In the rows, 128 means zero.
Facts:
digrefu Θ:druflal Ω:bola γ:527 ρ:b
kladren Ω:klati festis γ:370 ρ:a
dragrel Ω:stutil mastoflim γ:370 ρ:c
pupem Θ:rakar klisor Ω:dipor korar γ:561 ρ:d
floklim Θ:petre dudotral rodrun γ:370 ρ:a
flukal Θ:bronun flotes γ:833 ρ:b
gaflik γ:370 ρ:c
nastovol Ω:bola γ:370 ρ:b
doval Ω:katropal γ:527 ρ:c
rakar Θ:bubres Ω:bola γ:370 ρ:b
klati γ:370 ρ:a
baplun Ω:stusterel pluzen plame γ:370 ρ:a
druflal Ω:stutil γ:561 ρ:b
flidrer γ:706 ρ:c
dustik γ:951 ρ:a
skedram Θ:klusken geme floklim Ω:nudru bronun duveples γ:951 ρ:c
sekas Θ:grifa Ω:palogra kladren γ:370 ρ:b
kuvo γ:527 ρ:a
draklak Ω:supi γ:370 ρ:b
bola Θ:kletro dupi γ:370 ρ:a
pubon Θ:katropal luflim metun γ:833 ρ:b
dudotral Θ:digrefu Ω:bola γ:370 ρ:b
trizar γ:951 ρ:a
lofastek γ:370 ρ:b
kleskes Θ:difor γ:527 ρ:d
tarabren Ω:druflal γ:951 ρ:a
vakes Θ:sazo bola steskan γ:370 ρ:a
roplen Θ:ribrek druflal digrefu γ:527 ρ:d
grastol γ:527 ρ:c
brivel Θ:lelel γ:561 ρ:a
tregustes Θ:rakar γ:370 ρ:c
dasto Θ:flotes γ:370 ρ:b
sigrul Ω:bola γ:370 ρ:c
mastoflim γ:527 ρ:d
plame γ:370 ρ:a
kolos Θ:pubon γ:370 ρ:a
katropal Θ:ribrek digrefu Ω:kluklim γ:370 ρ:d
besku Ω:klusken plunir γ:706 ρ:a
festis γ:833 ρ:a
grifa γ:561 ρ:a
stadaplas Θ:ploplis γ:561 ρ:a
stusterel γ:370 ρ:b
zigak Θ:dasto γ:370 ρ:a
klusken Θ:plame γ:527 ρ:a
regrir γ:561 ρ:a
drelogral Θ:katropal bronun Ω:flotes γ:370 ρ:a
bipar Ω:bola γ:527 ρ:d
kagruk Θ:rodrun lelel γ:370 ρ:a
trodon Ω:supi γ:370 ρ:a
pipli Θ:groplen γ:370 ρ:a
rabratron γ:882 ρ:c
ploplis Θ:geme groplen rodrun γ:370 ρ:a
drera Ω:grifa γ:882 ρ:a
petre Θ:sigrul klusken bugus kleskes vusok flotes γ:370 ρ:a
bronun γ:706 ρ:a
kivaru Ω:klusken γ:370 ρ:a
plumis Θ:retrul γ:527 ρ:a
retrul Θ:metun γ:370 ρ:c
brilos Θ:lelel dupi γ:882 ρ:a
klapa Ω:stutil plunir γ:370 ρ:d
vusok Θ:fovu γ:527 ρ:a
duveples Ω:grifa kladren γ:370 ρ:a
klisor γ:370 ρ:b
neves Ω:stutil plunir γ:706 ρ:b
noflim γ:527 ρ:d
korar γ:882 ρ:c
palogra γ:370 ρ:a
stutil Θ:kletro Ω:bola stusterel γ:833 ρ:b
trisin Ω:stutil bola γ:833 ρ:c
didol Ω:druflal todrak γ:527 ρ:b
vogis Ω:mastoflim γ:370 ρ:a
tuzul Θ:vakes lofastek flukal difor trizar Ω:druflal γ:882 ρ:c
lodres γ:370 ρ:a
supi Ω:druflal γ:527 ρ:a
bugus γ:527 ρ:b
dupi Θ:boskugrum lelel leri γ:527 ρ:a
luflim γ:370 ρ:b
rodrun Θ:groplen γ:706 ρ:b
flotes Ω:stutil stuplo γ:527 ρ:b
stuplo Ω:druflal stusterel γ:370 ρ:a
stidro Θ:katropal plame Ω:bola γ:527 ρ:a
ribrek Θ:druflal digrefu γ:370 ρ:a
koskon Θ:kletro dupi bubres Ω:flotes γ:370 ρ:a
fazos Ω:kleskes plame γ:370 ρ:d
klalinus Θ:bronun γ:370 ρ:a
steskan Ω:daske γ:882 ρ:a
gibur γ:527 ρ:b
nedra γ:882 ρ:b
kletro Θ:roplen plame γ:370 ρ:a
sazo γ:951 ρ:a
geme Θ:luflim metun γ:527 ρ:a
zugem Θ:vusok dupi γ:882 ρ:b
dipor Θ:lelel γ:882 ρ:c
kibri γ:370 ρ:b
plunir Ω:druflal supi sigrul γ:527 ρ:a
tugrak Θ:luflim γ:527 ρ:a
fluker γ:951 ρ:c
metun Θ:boskugrum γ:370 ρ:a
daske γ:706 ρ:a
groplen Θ:plame γ:370 ρ:b
latro Ω:bola γ:370 ρ:a
pluzen Ω:stusterel γ:527 ρ:a
tiras Θ:koskon Ω:plunir γ:882 ρ:c
todrak Ω:klusken stuplo γ:370 ρ:b
fovu Θ:bronun Ω:kebe festis γ:833 ρ:a
sifa γ:370 ρ:d
bubres Θ:druflal fovu γ:527 ρ:a
tustas γ:706 ρ:b
sugevu Θ:klalinus γ:833 ρ:a
kebe Ω:mastoflim γ:706 ρ:c
kluklim Ω:stuplo γ:527 ρ:a
difor Θ:rodrun Ω:bronun γ:370 ρ:b
lelel Θ:druflal γ:370 ρ:a
leri Θ:druflal Ω:kebe γ:527 ρ:b
mesto Ω:kleskes bubres γ:527 ρ:b
peko Ω:bola kleskes γ:833 ρ:a
kloflon Θ:druflal γ:706 ρ:d
nudru Ω:sigrul γ:706 ρ:a
skoflaklos Ω:neves γ:370 ρ:a
boskugrum Θ:bronun Ω:stusterel γ:370 ρ:c
gefes Θ:palogra γ:527 ρ:a

Known rows:
[149 113 146  96 158 119 179 158 126  88 115  86 139 181 129 132 121 114
 117 119 137 116  91 141 167 105 160 113 117 166 109 140 138 115 196  45
 145 127 157 150 123 142 145 115 200 128 127 110] : kleskes
[130 119 135 134  89 120  98 115 129 137 150 143 150 113 128 105 129 128
 138 134 141 108 143 141 115 143 107 138 131 119 127 137 143 148 123 148
 125 136 118 112 140 112 120 137 114 125 128 128] : skoflaklos
[120 148 115 117  84 131 132 126 148 141 137 120 140 126 123 106 113 135
 173 153 150 149 129 141 118 161  99 122 152 108 135 121 133 135  97 154
 115 113 125 125 127 112 138 122 109 161 135 145] : klisor
[126 110 124 141 129 124 122  83 130 115 124  99  96 148 133  96 128 118
 112 107 137 100 144 105 145 130 120 119  99 122 116 157 138 125 137  97
 139  78 102 125 149 152 126  93 163 140 125 129] : kluklim
[122 124 141 157 134 160 102 120 130 156 123 165 150 111 135  71 124 122
 137 150 133 102 136 135 142 160  92 126 128 110 112 105 148 150  96 165
 146 111  91 155 151 105 103 182 108 113 131 136] : stuplo
[114 169  10 152 156 147 111 160  24  90  80 129  84  16 137 157 101 160
  71 129 108 230  66 129 145 162 205 101 112 116 135  94 165 129   8 150
 182 109  78 111  92 182  92 120  83 118 180 134] : druflal
[ 72 188 116 113 163 209 180 107 117 104 113  80  48  97  92 153  14  70
 136 137  65 143 125 112 107 112 242 116  89  99 158 127 152 154  79  91
 155 104 100 130 117 121 124 125 142 158 231 174] : digrefu
[131 150 183 111 133 151 163 144 147 147 134 153 142 143 123 140 128  93
 136 138  90  83 154 126 131 121 136 157 114 108 143 124 120 142 159 144
 117 177 153 141 117 100 131 171 106  97 120 124] : bola
[111 143 182 151 121 178 116 149 130 108 136 154 135  75  85 162  48 105
 128 128  87 111 126 153  82  98 171 131 129 133 158 123 165 163 124 154
 132 145 111 131 154  84 127 185  90 116 196 176] : lelel
[126 127  92 130 115 128 134  96 108 129 120 140 120 128 139 136 141 134
 116 121 140 113 142 115 149 129 143 119 114 139 122 152 122 136 112 113
 147 125  86 124 129 140 123  78 130 102 120 122] : nudru
[152 125 125 126 148 114 112 169 117 136 137 162 144 131 130 159 165 152
 104 121 116 168 104 114 126 105 114 148 154 121 129 112 118 127 106 160
 108 177 144 123 118 129 129 166  97 103  95 102] : skedram
[115 100 120 108 139 123 162  98 161 167 112 105 107 132 119 121 100 120
 143 144 130 142 154 143  78  90  77  92 143 191 139  61  69  92 155 140
 115 106 171 130 120  92 109 104 168 145 133 165] : flukal
[119 112 104 137 151 134 107  85 139 130 147  93  89 169 125 110 140 132
 135 105 150 128 133  89 131 112 129 141 115 105 102 156 114 119 132  96
 104  86 106 121 161 157 148  88 176 155 122 102] : doval
[127 122 142 150  92 129 103 120 141 132 144 151 147 129 126 126 134 129
 153 137 145  95 152 137 112 143 109 142 135 124 124 138 137 142 125 154
 117 133 121 129 141 110 138 132 103 124 133 132] : lodres
[143 120 180 117 112 125 130 150 147 137 130 146 159 121 120 119 107 111
 108 124  96 122 136 147 117  96  98 128 127 136 135 116 133 131 161 147
 119 158 162 122 136 101 113 180 117 108 120 140] : koskon
[138  97 175 135 123 124 125 139 155 159 127 151 149 126 120 137 132 118
 127 121 110 104 148 152  89 102  98 128 138 162 140  99 104 113 182 154
 115 157 171 132 133  86 112 166 126 106 122 147] : metun
[115 145 116 126  90 128 123 124 150 148 134 125 147 133 122  96 116 131
 170 163 149 143 133 139 123 158  94 119 151 111 138 119 132 138 101 152
 111 113 125 129 117 113 144 121 112 162 135 143] : lofastek
[140 130 116 148 108 117 116 142 101 119 127 164 142 100 140 154 169 162
 126 132 141 123 137 126 123 166 134 140 143 137 134 126 137 139 100 156
 136 149  94 128 112 137 126 126  80 104 108 118] : sazo

Rows:
No name comes twice in this set of rows, the named rows included.
[140 142  94 128 153  90 140 179 107 113  94 113 116 106 141 159 153 138
  93 120 109 176  87 125 134 142 140 122 129 135 135 101 124  88 125 137
 118 124 165 114  81 162 118 135 106 142 114 124] | zugem
[129 126 158 155 108 135 110 119 147 135 143 150 139 119 130  93 138 124
 146 143 127  95 154 129 123 155  97 138 126 112 126 117 149 150 107 168
 122 117  96 149 149 109 117 166 109 128 126 131] | baplun
[126 145  75 140 136  87 119 155  93 100 107 117 101 102 149 150 165 160
 117 130 142 172  95 125 144 170 141 130 141 108 129 120 127  95  94 131
 121 102 133 112  88 175 135 104 100 157 107 115] | nedra
[124 130 107  93 168 145 177 131 113  82 130  93  89 173 156 126 135 108
 153 152 152  95 119 124 169 152 205 135  96 117 110 143 128 133 152  47
 160 129 118 143 119 154 128  93 205 119 138  83] | bipar
[144 121 118 157 184 109  95 181  92  92 132 132 105 115 132 190 167 160
  87  99 112 159  93 105 116 120 156 163 140 116 124 127 117 101 130 137
 107 142 141 114 120 160 136 154 114 125 113  93] | dipor
[139 122 106 152 142 119  97 144 112 115 138 159 129 113 137 158 184 175
 131 134 154 151 120 110 111 149 123 158 159 115 124 120 123 142  80 159
 106 149 102 123 126 135 129 137  92 120 104  97] | fluker
[116 117 122 144 120 123 127  82 137 117 124 109 106 163 126 122 130 124
 120 104 140  88 145 106 136 130 139 128 102 139 123 177 124 123 149  87
 132  89 107 129 152 150 151  69 157 148 130 131] | kuvo
[110 117 152 148 159 156 138 104 123 112 120 108  90 117  99 160  69 110
 100 102  91 105 139 120  86  81 176  99 100 169 140 144 128 128 163  93
 143  96 117 131 160 128 129 103 157 128 180 164] | bubres
[100 167 108 104 120 150 160 116 142 146 137 125 112 129 139 105 119 102
 181 173 119 135 149 124 134 177 129 146 126  70 141 103 126 144  90 145
 130 137 128 134  99 118 121 128 107 145 140 132] | nastovol
[121 165 126  70 130 138 183 118 160 159 116  98 110 138 132  74  90  86
 135 148  79 161 145 115 156 118 103 120 105  99 145  90 134 132 102 129
 131 113 153 133 110 119 103 154 146 143 130 137] | stutil
[129 104 162 130 120 134 141 109 151 145 127 134 128 137 116 131 111 117
 133 120 114  97 153 127 108  97 112 120 125 162 130 127 110 122 164 125
 126 130 133 141 148 104 122 117 144 122 129 146] | sugevu
[103 142 119 122 156 174 121 110 140 148 171 152 110 139 138 114 145 113
 177 160 133 109 151 106 117 152 143 171 128  51 124 129 113 153  98 148
 112 156 111 125 135 112 128 147 114 123 132  86] | sigrul

Now the same objects, written a new way:
Known rows:
[130 130 109 130 132 121 110 133 137 127 118 127 128 116 110 121 128 143
 144 114 100 129 134 126 135  90 154 108 135 138 136  98 118 128 103 122
 158] : dupi
[146 121 129 167 140 127 113 123 135 121 137 122 142 130  88 104 118 110
 140 104 105 114 139 139 138 119 159 103 157 108  98 141 107  97  77 123
 158] : fovu
[150  95 119 135 136 141 121 127 141 138 119 135 153 117 108 106 117 101
 119 173 115 147 116 125  87 147  89 119 127 113 130 149 111 127 139 140
 144] : dudotral
[125 128 110 136 146 114 119 124 131 132 124 138 125 123  97 114 134 150
 146 122 104 131 128 116 115  93 144 107 139 140 133  84 116 120 104 125
 157] : bubres
[103 117 109 116 146  96 127 139 144 139 105 157 114 121 124 121 127 191
 164 124 102 137 132 106 116  83 153 116 132 158 137  36 109 117 113  99
 164] : kloflon
[131 126 105 135 140 112 114 131 144 134 119 135 131 131  86 119 126 142
 150 123 100 138 130 111 110  90 152 118 138 134 134  95 116 127 107 128
 163] : leri
[144 110 129 131 125 144 121 129 129 132 128 124 144 114 124 118 132 101
 114 170 119 122 120 137 121 138 111 106 136 110 138 153 108 141 143 128
 134] : ploplis
[149 129 106 169  99 128 117 138 168 132 116  97 162 119  90  85 113  94
 126  89  94 134 142 145 133 112 135 106 152 122  51 164 106  97  67 130
 147] : stutil
[132 122 123 126  96 129 129 163 129 141 116 101 167 103 153 120 136 117
 101 137 119 121 112 153 130 131  90 102 153 132  88 141  94 118 139 115
  99] : tiras
[144 107 127 127 128 138 126 125 124 133 128 125 151 117 129 115 135 101
 106 161 120 119 117 133 119 137 110 109 137 109 131 146 104 139 143 131
 126] : kagruk
[139 136 120 133  85 143 116 159 132 130 118 105 161 102 130 125 131  92
  98 166 113 124 120 147 126 133  86 108 142 127  96 163  90 149 139 134
 121] : vakes
[136 101 123 147 144 122 129 140 140 139 128 135 136 118 104 100 136 105
 126 179 128 124 113 106  97 143 112 145 124 106 117 151  96 146 149 135
 154] : todrak
[133 121  99 141 142 102 105 141 126 133 115 132 126 123  90 125 128 147
 161 111 110 138 121 105 114  94 151 138 143 131 124 106 104 136 100 134
 166] : didol
[127 115  88 118 137 109  99 146 126 126  96 130 125 109 124 137 127 177
 163  94 101 142 119 113 128  69 153 126 124 155 144  92 110 144  97 128
 158] : nudru
[109 110 127 143 144 101 122 137 129 130 123 150 106 114 121 120 120 167
 170 136 114 130 125 108 121 105 139 130 137 150 112  77  92 111 107 112
 167] : noflim
[120 112 103 152 159  83 114 167 124 133 114 144 131 124  84 130 126 163
 165 115 121 129 113 109 111 105 143 132 136 122 132  96 102 129  96 120
 165] : supi
[129 123 104 102 135 120 110 148 122 135 109 145 118 101 128 117 140 155
 154 150 117 137 109  95 109  98 116 126 120 146 146 100 102 162 153 140
 154] : grifa
[144 125 112 138  90 132 117 156 117 130 120 101 155  98 141 114 133 102
 104 152 121 120 115 139 126 133  84 129 140 127  86 172  85 148 136 143
 121] : kladren

Rows:
No name comes twice in this set of rows, the named rows included.
[127 109  92 120 142 100 120 178 149 151  95 152 140 120 100 134 137 153
 150 157 118 149 108  98  94 105 135 139 117 119 155  98 111 156 141 115
 156] | druflal

Now the same objects, written a new way:
Known rows:
[ 98 119 167 132 139 169 120 118 130 115 125  89 176 153 139  99 150 147
 105 134 159 117 142  91  74 140 124 109 115 149 123 137] : nastovol
[ 68 162 133 100 231 153 120 105 183 125 133 134 165 150  75 157 128 210
 154 131 119 114  96 143 132 160 154  90 175 150  61 120] : klalinus
[115 124 133 132 112 177 143 127 147 125 131  91 180 150 161  95 129 146
  85 163 137 118 144  92  54 128 136 102 118 139 111 129] : sigrul
[149 176 131 152  91 117 137 112 129 120 167 118 118 137 178 121 145 123
 156  78 136 122 157 116 121 156 111 217 156 137 148 126] : didol
[ 63 125 130 113 182 178 108 123 146 130 108  76 158 137 138  72 131 164
  97 164 141 149 130 101 159 142 116 147 131 133 109 136] : palogra
[ 79 112 138 137 188 167 117 137 146 122 122  77 151 139 110  99 154 139
 109 111 158 148 117 106 101 145 119 142 117 132 128 121] : baplun
[ 62 129 128 116 179 139 154 136 151 123  67 115 128 109 103 120 156 164
 120 124 147 172 147 117 167 133 127  78 130 143 100 136] : pipli
[ 59 135 128 117 190 141 150 122 155 122  85 118 144 124  97 123 148 167
 121 124 136 156 136 126 159 136 132  87 132 136  96 136] : vakes
[116 170  99 124  76  98 194 100 131 128 115 155 129 127 170 144 114 157
 142 124  95 128 185 130 147 139 151 112 134 124 102 132] : dipor
[ 91 147 107 116  88 116 167 125  91 131  42 135  90 152 140 153 136 176
 147 113 149 125 194 119 173 141 137  90 111 145 116 122] : rodrun
[158 189  97 148  62 124 157 114 139 118 168 115 129 128 193 122 116 116
 140  99 113 119 176 117 100 155 131 206 148 125 129 125] : doval
[106 183  82 117 121 110 141  97  90 146 112 166  92 223 133 201  59 205
 201 100 105  37 142 143 153 198 161 149 153 148  86  92] : flukal
[ 66 172  88 105 147 131 120  93 108 144 108  85 114 149 146 135 104 153
 147 109 170 119 138 108 157 127 133 193 127  85 167 116] : dustik
[ 60 152 151 144 155  64 200  66 137 115 176 189 108 131 180 142 105 124
 170 104 108 127 112 142 186 128 114 154 152 106 123 130] : bubres
[103 158  88 125  89 101 162 107  72 142  74 162  75 196 150 183  80 180
 185  97 126  72 175 129 174 177 149 139 124 143 106 100] : pubon
[116 158 119 148 130 118 145 126 151 138 157 120  95 121 184 109 115 121
 150  92 146 124 121 102 161 140  90 218 178 124 159 117] : supi
[ 66 103 150 124 177 139 176 139 162 132  89 144 120 133 153 121 130 175
 118 159 164 149 104 100 153  98 105  47 152 152 113 118] : bola
[146 181 112  97  78 123 151 103 118 114 181 115 126 120 208 134 120 134
 121 105 110 109 200  89 140 190 136 186 149 106 134 149] : noflim

Rows:
No name comes twice in this set of rows, the named rows included.
[110 216 112  65 109 119 150  87 136  98 158 111 150 124 154 172 189 174
 130 134 152 169 198 142 116 128 165  87 129  84 124 151] | pupem
[133 175 120 121 161 160 145 128 182 123 161 140 179 184 111 168 144 208
 147 151  99 111 115 159  48 150 167  70 162 160  50 102] | boskugrum
[ 85 198  96 124  56 126 144 101  83  92 104 134 105 170 162 167 135 151
 154 153 156 122 185 169 110 123 148 115 121 102  94 110] | skedram
[ 69 158 116 128 143  97 168 105 128 118 100 154  91 118 140 144 119 142
 161  93 129 142 150 139 195 142 121 135 145 125 114 126] | brilos
[109 161 109 139 124  84 181 139 157 132 116 160  64 101 180 144 134 139
 163  94 141 157 140 125 204 125  88 153 190 144 138 117] | klusken
[130 129 135 122 161 137 191 125 135 126 174 142 156 177 147 144 181 179
 104 159 106 180 166 134 108 161 159  60  82 126  93 122] | katropal
[ 85 146 153 124 137 154 122 112 127  99  98 115 157 155 120 108 174 185
 121 158 128 150 172 150 137 154 137  93 118 163  65 142] | sekas
[ 79 180 123 126 134  80 172 100 143 113 130 174  86 106 155 152 122 139
 174  87 122 134 146 146 206 141 113 152 172 124 112 132] | dupi
[ 88 127 171 131 143 141 154 115 135 103 111 137 153 155 125 132 164 169
 122 133 148 131 145 127  96 128 133  51 119 156  95 125] | rakar
[113 141 110 113 120 178 149 114 150 133 114  74 193 132 139  90 133 161
  88 145 111 130 170  94  83 145 163 118 109 132 104 140] | gaflik
[ 63 107 156 135 178 174 118 127 145 112 121  88 150 134 126  96 139 132
 103 125 170 128 111  97  99 137 115 123 126 131 125 129] | latro
[ 83 145 137 129 217 149 134 132 169 124 139 133 138 157  86 148 156 179
 147 130 135 145  94 149 112 146 130  93 158 155  80 103] | drelogral
[ 92 137 117 114 126 103 204  74  75 133 163 162 126 196 168 158 124 161
 134 145  91 140 189 133 149 178 178 102  46  89 113 119] | kloflon
[ 98 149 142 107 155 144 147 107 146 125  97 122 170 144 114 128 156 197
 129 134 120 137 157 122 131 148 144  73 131 160  87 138] | dasto

